Below is a small trained network, with its code and all its weights. Each question gives an input and a target symbol and asks what happens when units are switched off, that is, made to give their printed mean instead of their output.

import numpy as np


def w(rows, s, z=0):
    codes = np.array(rows[::2]) - 128.0
    scale = np.full(codes.shape[1], s)
    scale[-1] = z or s
    return codes * scale


def f(y):
    return np.maximum(y, 0)


def softmax(a):
    e = np.exp(a - a.max(-1, keepdims=True))
    return e / e.sum(-1, keepdims=True)


def log_softmax(a):
    a = a - a.max(-1, keepdims=True)
    return a - np.log(np.exp(a).sum(-1, keepdims=True))


def net(x, mask):
    ids = ['Σαβδεζηθλμξτψ'.index(c) for c in x.split()]
    T = len(ids)
    res = E[ids] + P[:T]
    q, k, v = (res @ M[0].T for M in (Q, K, V))
    z = softmax(np.where(np.tri(T) > 0, q @ k.T / 4**0.5, -1e9)) @ v
    res = res + np.where(mask[0], z, O[0][:, -1]) @ O[0][:, :-1]
    y = f(res @ A[0][:, :-1].T + A[0][:, -1])
    res = res + np.where(mask[1:9], y, B[0][:, -1]) @ B[0][:, :-1]
    return log_softmax(res[-1] @ U[:, :-1].T + U[:, -1])


Q, K, V, O, A, B = {}, {}, {}, {}, {}, {}
E = w([
[170,98,62],'Σ',
[112,124,152],'α',
[123,114,142],'β',
[2,207,210],'δ',
[65,91,115],'ε',
[122,42,189],'ζ',
[211,141,200],'η',
[168,176,157],'θ',
[56,99,95],'λ',
[115,193,97],'μ',
[96,157,103],'ξ',
[202,139,85],'τ',
[192,84,182],'ψ',
],0.018)
P = w([
[150,110,130],'0',
[112,129,173],'1',
[172,111,114],'2',
[92,141,198],'3',
[169,116,107],'4',
[81,144,219],'5',
[172,111,108],'6',
[66,153,217],'7',
[181,106,109],'8',
[37,154,218],'9',
[182,104,107],'10',
[21,150,220],'11',
[181,107,102],'12',
[2,155,212],'13',
],0.005)
Q[0] = w([
[169,168,49],'h1',
[169,124,28],'h1',
[254,98,61],'h1',
[133,62,67],'h1',
],0.015)
K[0] = w([
[169,169,85],'h1',
[176,140,77],'h1',
[198,95,91],'h1',
[148,9,51],'h1',
],0.016)
V[0] = w([
[184,82,71],'h1',
[126,57,102],'h1',
[197,110,116],'h1',
[122,119,2],'h1',
],0.0088)
O[0] = w([
[174,82,29,22],'h1',
[145,2,114,63],'h1',
[207,106,2,76],'h1',
[140,122,25,2],'h1',
],0.0058,0.0055)
A[0] = w([
[147,73,171,162],'n1',
[159,179,164,224],'n2',
[87,124,195,141],'n3',
[241,149,140,141],'n4',
[163,250,44,189],'n5',
[66,187,132,60],'n6',
[56,141,118,252],'n7',
[184,166,182,97],'n8',
],0.013,0.0043)
B[0] = w([
[234,211,15,170],'n1',
[57,119,170,241],'n2',
[156,197,64,255],'n3',
[117,85,207,191],'n4',
[54,203,107,184],'n5',
[254,166,112,211],'n6',
[132,3,146,199],'n7',
[119,65,136,221],'n8',
],0.0082,0.014)
U = w([
[155,152,76,165],'Σ',
[157,165,151,255],'α',
[158,145,142,157],'β',
[200,221,161,119],'δ',
[127,109,153,152],'ε',
[232,199,86,73],'ζ',
[163,81,237,23],'η',
[30,122,236,95],'θ',
[96,72,156,192],'λ',
[71,243,100,72],'μ',
[108,167,127,156],'ξ',
[148,188,122,236],'τ',
[255,97,174,71],'ψ',
],0.0097,0.0067)

Each question gives the input, a string of symbols that net reads in full, and the target symbol t.
The units are the heads (4 rows each of Q, K, V and O) and the neurons (one row each of A and B). Each row of codes is followed by its name. A weight is (code - 128) times the scale printed after its matrix; where a second scale follows, it is the last column's (O, A, B and U).
mask holds one flag per unit, heads first, then neurons. A switched-off unit (its flag False) gives its mean, the last column of its rows in O or B, instead of its output. The means were averaged over made-up inputs and are rounded, as every weight is.
A unit's drop is (log p(t) with every unit on - log p(t) with that unit switched off) / (log p(t) with every unit on - log p(t) with every unit switched off).
The circuit of an input: a set's keep is (log p(t) with only the set's units on - log p(t) with every unit switched off) / (log p(t) with every unit on - log p(t) with every unit switched off). Starting from all 9 units, units are removed one at a time, each time the one whose removal leaves the highest keep (on an exact tie, the one counted first), for as long as the keep stays at least 0.8.
circuit, biggest first: the units of the circuit, biggest drop first
top k neurons: the k neurons with the biggest drops, biggest first
drop when u is switched off: that unit's drop, to one decimal
input Σ ψ ζ θ, target θ: top 3 neurons	[n1, n2, n6]
input δ δ δ β ε β, target δ: circuit, biggest first	[n3, h1, n6]
input ψ Σ θ θ δ η θ ψ, target δ: top 3 neurons	[n1, n3, n7]
input Σ η ξ θ θ θ θ ξ θ β θ θ Σ, target Σ: top 3 neurons	[n2, n5, n6]
input θ Σ η λ η δ δ μ ψ λ, target δ: top neuron	[n6]
input α θ ψ ξ ψ λ θ θ θ ε η, target η: circuit, biggest first	[n4, n3]
input β λ Σ η, target η: circuit, biggest first	[n4, n8]
input β ε θ δ λ ψ, target δ: top 2 neurons	[n3, n1]
input θ μ τ ψ μ θ β θ μ δ η λ λ, target λ: top 4 neurons	[n3, n6, n1, n7]
input ζ Σ λ δ δ α μ, target μ: top 2 neurons	[n5, n8]
input λ ψ θ λ Σ δ ζ θ ψ λ θ θ θ η, target δ: drop when n4 is switched off	0.0
input ψ ψ θ η ζ δ, target δ: drop when n3 is switched off	1.3
input ψ ζ θ δ λ δ θ ξ ε ε ψ θ λ θ, target δ: drop when h1 is switched off	1.5
